Here is a tiny trained network, its code and every weight. The questions are about switching its units off for an input and a class, where a switched-off unit gives its printed mean instead of its output.

import numpy as np


def w(rows, s, z=0):
    codes = np.array(rows[::2]) - 128.0
    scale = np.full(codes.shape[1], s)
    scale[-1] = z or s
    return codes * scale


def f(y):
    return np.maximum(y, 0)


def log_softmax(a):
    a = a - a.max(-1, keepdims=True)
    return a - np.log(np.exp(a).sum(-1, keepdims=True))


def net(x, mask):
    res = np.array(x, float).reshape(1, 3) / 4 @ E
    y = f(res @ A[0][:, :-1].T + A[0][:, -1])
    res = res + np.where(mask, y, B[0][:, -1]) @ B[0][:, :-1]
    return log_softmax(res[-1] @ U[:, :-1].T + U[:, -1])


A, B = {}, {}
E = w([
[233,166,200,80,46,196,136],'x0',
[102,130,178,6,198,94,74],'x1',
[116,86,98,89,174,253,192],'x2',
],0.011)
A[0] = w([
[52,44,95,195,200,104,73,123],'n0',
[97,60,97,112,170,176,175,59],'n1',
[100,136,199,32,167,83,62,94],'n2',
[115,85,165,62,172,117,128,56],'n3',
[144,173,140,172,123,50,71,11],'n4',
[107,75,86,98,158,209,151,17],'n5',
[127,78,138,115,158,179,163,254],'n6',
[157,108,64,253,55,147,155,53],'n7',
[206,185,234,100,61,169,143,111],'n8',
[52,89,47,154,150,77,106,28],'n9',
[146,157,141,158,96,39,76,241],'n10',
],0.012,0.0094)
B[0] = w([
[173,99,96,118,56,189,38,220],'n0',
[87,144,126,111,81,203,163,171],'n1',
[51,62,144,196,98,91,172,214],'n2',
[99,80,208,226,74,81,171,161],'n3',
[126,202,167,59,59,245,249,179],'n4',
[99,171,178,68,21,214,191,169],'n5',
[26,200,61,72,164,99,119,205],'n6',
[32,71,199,209,158,111,159,216],'n7',
[179,76,70,144,62,221,65,231],'n8',
[199,86,159,113,29,194,74,190],'n9',
[55,196,48,88,176,167,175,252],'n10',
],0.012,0.018)
U = w([
[119,206,140,80,81,157,181,57],'0',
[86,29,196,219,106,106,147,87],'1',
[211,61,123,119,68,166,52,47],'2',
[83,176,49,108,151,104,74,233],'3',
[190,63,201,39,235,59,178,2],'4',
[236,186,227,28,252,16,31,2],'5',
[217,37,244,21,221,22,59,2],'6',
[236,185,204,20,214,29,32,2],'7',
],0.016,0.013)

Each question gives the input, the list of numbers given to net, and the class t.
The units are the neurons (one row each of A and B). Each row of codes is followed by its name. A weight is (code - 128) times the scale printed after its matrix; where a second scale follows, it is the last column's (A, B and U).
mask holds one flag per neuron, in row order. A switched-off neuron (its flag False) gives its mean, the last column of its row in B, instead of its output. The means were averaged over made-up inputs and are rounded, as every weight is.
A unit's drop is (log p(t) with every unit on - log p(t) with that unit switched off) / (log p(t) with every unit on - log p(t) with every unit switched off).
The circuit of an input: a set's keep is (log p(t) with only the set's units on - log p(t) with every unit switched off) / (log p(t) with every unit on - log p(t) with every unit switched off). Starting from all 11 units, units are removed one at a time, each time the one whose removal leaves the highest keep (on an exact tie, the one counted first), for as long as the keep stays at least 0.8.
circuit, biggest first: the units of the circuit, biggest drop first
most important unit: the unit with the biggest drop
top k neurons: the k neurons with the biggest drops, biggest first
drop of u: that unit's drop, to one decimal
input [-3,-2,-3], class 3: most important unit -> n8
input [-8,-2,6], class 2: top 3 neurons -> n0; n9; n10
input [-6,2,-6], class 0: top 3 neurons -> n10; n4; n8
input [-5,0,-6], class 0: top 3 neurons -> n10; n4; n8
input [2,1,-3], class 3: circuit, biggest first -> n5; n9
input [-1,-6,-7], class 0: top 3 neurons -> n10; n4; n2
input [8,-7,-6], class 2: top 4 neurons -> n8; n2; n3; n6
input [3,-1,-2], class 3: circuit, biggest first -> n9; n4
input [2,-2,-3], class 3: top 3 neurons -> n5; n4; n9
input [2,-2,3], class 3: circuit, biggest first -> n4; n6
input [1,-4,3], class 1: top 2 neurons -> n10; n7
input [-4,-1,-4], class 0: top 4 neurons -> n8; n10; n4; n6
input [-7,0,-6], class 2: top 3 neurons -> n0; n9; n6
input [-5,3,3], class 2: top 2 neurons -> n10; n0
input [0,4,-3], class 1: circuit, biggest first -> n2
input [-7,-6,-5], class 2: top 3 neurons -> n0; n9; n2
input [0,-8,6], class 1: top 2 neurons -> n7; n10
input [-3,2,2], class 3: top 2 neurons -> n8; n7
input [1,-6,-2], class 1: drop of n7 -> 0.8
input [5,6,3], class 1: drop of n7 -> 0.0
input [7,8,-2], class 1: most important unit -> n2
input [-6,1,-1], class 2: drop of n9 -> 0.1
